Below is a small trained network, with its code and all its weights. Each question gives an input and a target symbol and asks what happens when units are switched off, that is, made to give their printed mean instead of their output.

import numpy as np


def w(rows, s, z=0):
    codes = np.array(rows[::2]) - 128.0
    scale = np.full(codes.shape[1], s)
    scale[-1] = z or s
    return codes * scale


def f(y):
    return y / 2 * (1 + np.tanh(0.7978845608 * (y + 0.044715 * y**3)))


def softmax(a):
    e = np.exp(a - a.max(-1, keepdims=True))
    return e / e.sum(-1, keepdims=True)


def log_softmax(a):
    a = a - a.max(-1, keepdims=True)
    return a - np.log(np.exp(a).sum(-1, keepdims=True))


def net(x, mask):
    ids = ['αβγεζθλμξπστφψω'.index(c) for c in x.split()]
    T = len(ids)
    res = E[ids] + P[:T]
    r = res
    for j in range(3):
        rows = slice(2 * j, 2 * j + 2)
        q, k, v = (r @ M[0][rows].T for M in (Q, K, V))
        z = softmax(np.where(np.tri(T) > 0, q @ k.T / 2**0.5, -1e9)) @ v
        o = O[0][rows]
        res = res + np.where(mask[j], z, o[:, -1]) @ o[:, :-1]
    y = f(res @ A[0][:, :-1].T + A[0][:, -1])
    res = res + np.where(mask[3:19], y, B[0][:, -1]) @ B[0][:, :-1]
    return log_softmax(res[-1] @ U[:, :-1].T + U[:, -1])


Q, K, V, O, A, B = {}, {}, {}, {}, {}, {}
E = w([
[111,133,92],'α',
[13,82,161],'β',
[127,126,78],'γ',
[78,135,134],'ε',
[162,33,9],'ζ',
[118,132,142],'θ',
[124,196,147],'λ',
[216,32,165],'μ',
[141,180,109],'ξ',
[143,116,148],'π',
[171,148,90],'σ',
[58,185,71],'τ',
[1,212,123],'φ',
[134,144,140],'ψ',
[110,191,21],'ω',
],0.011)
P = w([
[153,252,70],'0',
[149,254,66],'1',
[139,228,73],'2',
[136,216,74],'3',
[104,226,69],'4',
[123,193,71],'5',
[102,213,109],'6',
[107,176,43],'7',
[103,185,66],'8',
[89,187,115],'9',
[83,182,53],'10',
[94,173,40],'11',
],0.0063)
Q[0] = w([
[163,180,118],'head 1',
[143,139,66],'head 1',
[46,2,126],'head 2',
[253,186,87],'head 2',
[174,175,211],'head 3',
[181,203,53],'head 3',
],0.01)
K[0] = w([
[91,109,158],'head 1',
[151,46,184],'head 1',
[254,251,174],'head 2',
[27,57,156],'head 2',
[151,77,116],'head 3',
[81,158,110],'head 3',
],0.012)
V[0] = w([
[140,249,88],'head 1',
[151,147,58],'head 1',
[208,126,73],'head 2',
[88,60,150],'head 2',
[90,142,138],'head 3',
[79,117,128],'head 3',
],0.016)
O[0] = w([
[23,97,40,253],'head 1',
[138,90,9,191],'head 1',
[230,41,69,139],'head 2',
[155,254,127,68],'head 2',
[36,92,100,151],'head 3',
[58,22,102,137],'head 3',
],0.0079,0.017)
A[0] = w([
[145,154,92,78],'neuron 1',
[111,111,155,49],'neuron 2',
[48,122,142,116],'neuron 3',
[167,143,166,204],'neuron 4',
[71,166,71,81],'neuron 5',
[184,146,95,247],'neuron 6',
[147,136,141,39],'neuron 7',
[135,199,114,197],'neuron 8',
[126,107,118,31],'neuron 9',
[152,160,245,26],'neuron 10',
[115,117,160,99],'neuron 11',
[104,142,211,3],'neuron 12',
[124,73,38,151],'neuron 13',
[125,34,146,204],'neuron 14',
[151,173,172,45],'neuron 15',
[210,169,149,62],'neuron 16',
],0.013,0.0076)
B[0] = w([
[140,2,94,134],'neuron 1',
[95,24,15,125],'neuron 2',
[163,171,104,173],'neuron 3',
[177,222,130,127],'neuron 4',
[195,119,139,208],'neuron 5',
[75,77,200,139],'neuron 6',
[215,91,94,127],'neuron 7',
[36,46,142,133],'neuron 8',
[94,34,14,132],'neuron 9',
[148,193,118,128],'neuron 10',
[57,22,27,125],'neuron 11',
[105,109,90,128],'neuron 12',
[143,144,187,253],'neuron 13',
[94,167,118,165],'neuron 14',
[220,39,116,128],'neuron 15',
[52,96,95,128],'neuron 16',
],0.009,0.044)
U = w([
[133,125,126,37],'α',
[55,169,162,108],'β',
[139,130,139,42],'γ',
[130,140,138,52],'ε',
[133,107,160,111],'ζ',
[126,137,146,89],'θ',
[173,197,89,185],'λ',
[121,119,190,104],'μ',
[130,128,119,52],'ξ',
[99,143,245,178],'π',
[127,102,162,219],'σ',
[164,91,55,22],'τ',
[136,171,70,133],'φ',
[138,143,180,64],'ψ',
[71,110,55,254],'ω',
],0.013,0.0079)

Each question gives the input, a string of symbols that net reads in full, and the target symbol t.
The units are the heads (2 rows each of Q, K, V and O) and the neurons (one row each of A and B). Each row of codes is followed by its name. A weight is (code - 128) times the scale printed after its matrix; where a second scale follows, it is the last column's (O, A, B and U).
mask holds one flag per unit, heads first, then neurons. A switched-off unit (its flag False) gives its mean, the last column of its rows in O or B, instead of its output. The means were averaged over made-up inputs and are rounded, as every weight is.
A unit's drop is (log p(t) with every unit on - log p(t) with that unit switched off) / (log p(t) with every unit on - log p(t) with every unit switched off).
The circuit of an input: a set's keep is (log p(t) with only the set's units on - log p(t) with every unit switched off) / (log p(t) with every unit on - log p(t) with every unit switched off). Starting from the 12 units with the biggest drops (on a tie, the unit counted first), units are removed one at a time, each time the one whose removal leaves the highest keep (on an exact tie, the one counted first), for as long as the keep stays at least 0.8.
units of the circuit, in order: the units of the circuit, biggest drop first
top k neurons: the k neurons with the biggest drops, biggest first
drop of u: that unit's drop, to one decimal
input ω ω ψ θ σ β ω ω λ, target ω: units of the circuit, in order : [neuron 13; neuron 8; head 2]
input ω β ξ, target ω: units of the circuit, in order : [neuron 13; neuron 8; head 2]
input ζ ω ω, target σ: top 3 neurons : [neuron 6; neuron 13; neuron 3]
input φ ω ε, target λ: top neuron : [neuron 3]
input φ φ ω ω ω λ, target λ: top 3 neurons : [neuron 3; neuron 6; neuron 8]
input ω ω ω, target τ: units of the circuit, in order : [head 1; neuron 5; neuron 1]
input φ ω ω λ, target λ: top 4 neurons : [neuron 3; neuron 6; neuron 8; neuron 5]
input ω θ ζ, target σ: top 3 neurons : [neuron 6; neuron 13; neuron 3]
input ω ω ζ, target σ: units of the circuit, in order : [neuron 13; neuron 6; head 2]
input ω ω ω ω ζ β, target ω: top 3 neurons : [neuron 9; neuron 14; neuron 5]
input φ φ θ, target λ: units of the circuit, in order : [neuron 3; neuron 6; neuron 8; head 2]
input β ω θ τ σ φ σ φ ψ, target λ: top 2 neurons : [neuron 6; neuron 13]
input β ω ω φ ω θ, target λ: top 2 neurons : [neuron 6; neuron 8]
input ω μ ω φ ζ β π ω μ, target π: top 2 neurons : [neuron 3; neuron 6]
input β ω ω ω φ ω ω φ ξ σ, target λ: top 2 neurons : [neuron 6; neuron 3]
input ω γ μ, target π: top 3 neurons : [neuron 6; neuron 3; neuron 5]
input ω ω ω ω ω, target τ: top 4 neurons : [neuron 5; neuron 1; neuron 9; neuron 8]
input μ ζ ω, target σ: top 2 neurons : [neuron 6; neuron 1]
input μ π π, target π: drop of neuron 9 : 0.2
input θ ω ε ζ β ω σ, target ω: drop of neuron 8 : 1.3
input ξ σ λ τ λ φ φ, target λ: drop of head 1 : 0.0
